Below are the code and all the weights of a small trained network. Each question names an input and a class and asks about switching units off, where a switched-off unit gives its printed mean instead of its output.

import numpy as np


def w(rows, s, z=0):
    codes = np.array(rows[::2]) - 128.0
    scale = np.full(codes.shape[1], s)
    scale[-1] = z or s
    return codes * scale


def f(y):
    return y / 2 * (1 + np.tanh(0.7978845608 * (y + 0.044715 * y**3)))


def log_softmax(a):
    a = a - a.max(-1, keepdims=True)
    return a - np.log(np.exp(a).sum(-1, keepdims=True))


def net(x, mask):
    res = np.array(x, float).reshape(1, 8) / 4 @ E
    y = f(res @ A[0][:, :-1].T + A[0][:, -1])
    res = res + np.where(mask, y, B[0][:, -1]) @ B[0][:, :-1]
    return log_softmax(res[-1] @ U[:, :-1].T + U[:, -1])


A, B = {}, {}
E = w([
[255,44,91],'x0',
[128,130,127],'x1',
[134,132,122],'x2',
[129,127,123],'x3',
[174,209,4],'x4',
[198,191,255],'x5',
[125,129,131],'x6',
[128,129,129],'x7',
],0.0076)
A[0] = w([
[196,152,188,72],'n1',
[165,210,204,10],'n2',
[87,146,162,116],'n3',
[179,42,107,44],'n4',
[163,77,131,148],'n5',
[162,225,50,173],'n6',
[240,82,114,147],'n7',
[178,20,155,144],'n8',
[165,149,189,88],'n9',
[169,89,123,93],'n10',
[73,183,130,1],'n11',
[176,119,107,151],'n12',
[62,168,159,71],'n13',
[113,71,168,131],'n14',
[116,69,27,170],'n15',
[28,3,98,115],'n16',
],0.012,0.0035)
B[0] = w([
[161,119,88,218],'n1',
[141,123,91,232],'n2',
[104,133,127,175],'n3',
[98,122,96,200],'n4',
[70,139,127,182],'n5',
[125,104,222,248],'n6',
[110,162,107,249],'n7',
[111,148,136,252],'n8',
[151,84,100,205],'n9',
[114,138,108,162],'n10',
[131,151,5,166],'n11',
[91,173,139,167],'n12',
[118,144,108,195],'n13',
[98,114,191,196],'n14',
[134,95,129,253],'n15',
[158,101,123,255],'n16',
],0.015,0.0068)
U = w([
[90,156,149,254],'0',
[7,218,88,37],'1',
[96,142,213,158],'2',
[218,72,71,21],'3',
],0.011,0.0075)

Each question gives the input, the list of numbers given to net, and the class t.
The units are the neurons (one row each of A and B). Each row of codes is followed by its name. A weight is (code - 128) times the scale printed after its matrix; where a second scale follows, it is the last column's (A, B and U).
mask holds one flag per neuron, in row order. A switched-off neuron (its flag False) gives its mean, the last column of its row in B, instead of its output. The means were averaged over made-up inputs and are rounded, as every weight is.
A unit's drop is (log p(t) with every unit on - log p(t) with that unit switched off) / (log p(t) with every unit on - log p(t) with every unit switched off).
The circuit of an input: a set's keep is (log p(t) with only the set's units on - log p(t) with every unit switched off) / (log p(t) with every unit on - log p(t) with every unit switched off). Starting from the 12 units with the biggest drops (on a tie, the unit counted first), units are removed one at a time, each time the one whose removal leaves the highest keep (on an exact tie, the one counted first), for as long as the keep stays at least 0.8.
circuit, biggest first: the units of the circuit, biggest drop first
most important unit: the unit with the biggest drop
top k neurons: the k neurons with the biggest drops, biggest first
drop of u: that unit's drop, to one decimal
input [3,-8,5,0,6,5,7,0], class 2: most important unit => n6
input [4,-6,4,7,0,7,1,2], class 3: top 2 neurons => n1, n9
input [6,0,5,-5,4,-1,-2,4], class 1: circuit, biggest first => n7, n12
input [1,-5,-2,3,-1,4,7,-2], class 3: circuit, biggest first => n6, n1
input [5,-2,6,2,6,6,3,-7], class 0: circuit, biggest first => n6, n7
input [4,-1,1,-2,5,-1,2,-8], class 2: circuit, biggest first => n6, n11
input [7,2,3,-3,-3,7,1,4], class 1: circuit, biggest first => n7, n5, n6
input [6,5,2,-3,7,-4,-6,0], class 2: top 3 neurons => n6, n15, n11
input [5,6,3,-4,6,2,7,1], class 2: top 2 neurons => n6, n11
input [-7,0,4,5,-3,8,1,-4], class 3: top 2 neurons => n9, n2
input [-8,-4,0,2,-7,5,-8,-3], class 1: circuit, biggest first => n11, n13
input [-2,6,2,-4,7,7,0,-5], class 2: top 2 neurons => n6, n16
input [7,-5,3,-5,5,6,2,1], class 1: top 2 neurons => n7, n12
input [-2,-6,5,-2,6,-8,-4,-2], class 3: circuit, biggest first => n15
input [5,-8,7,-4,-8,-7,3,-3], class 2: top 3 neurons => n14, n16, n8
input [7,5,8,-4,7,-5,2,-5], class 0: top 2 neurons => n6, n15
input [-1,-4,-3,-6,-4,-8,6,3], class 3: top 2 neurons => n16, n6
input [-5,6,-4,7,6,2,2,-3], class 2: top 2 neurons => n6, n7
input [-3,6,-7,4,6,-7,8,6], class 0: drop of n6 => 1.2
input [7,-3,-6,-4,7,4,-1,-2], class 1: drop of n7 => 0.5
input [-4,-7,-1,4,4,7,-2,-7], class 3: most important unit => n2
input [-4,-1,-1,6,-3,-7,-8,3], class 3: drop of n16 => 0.4
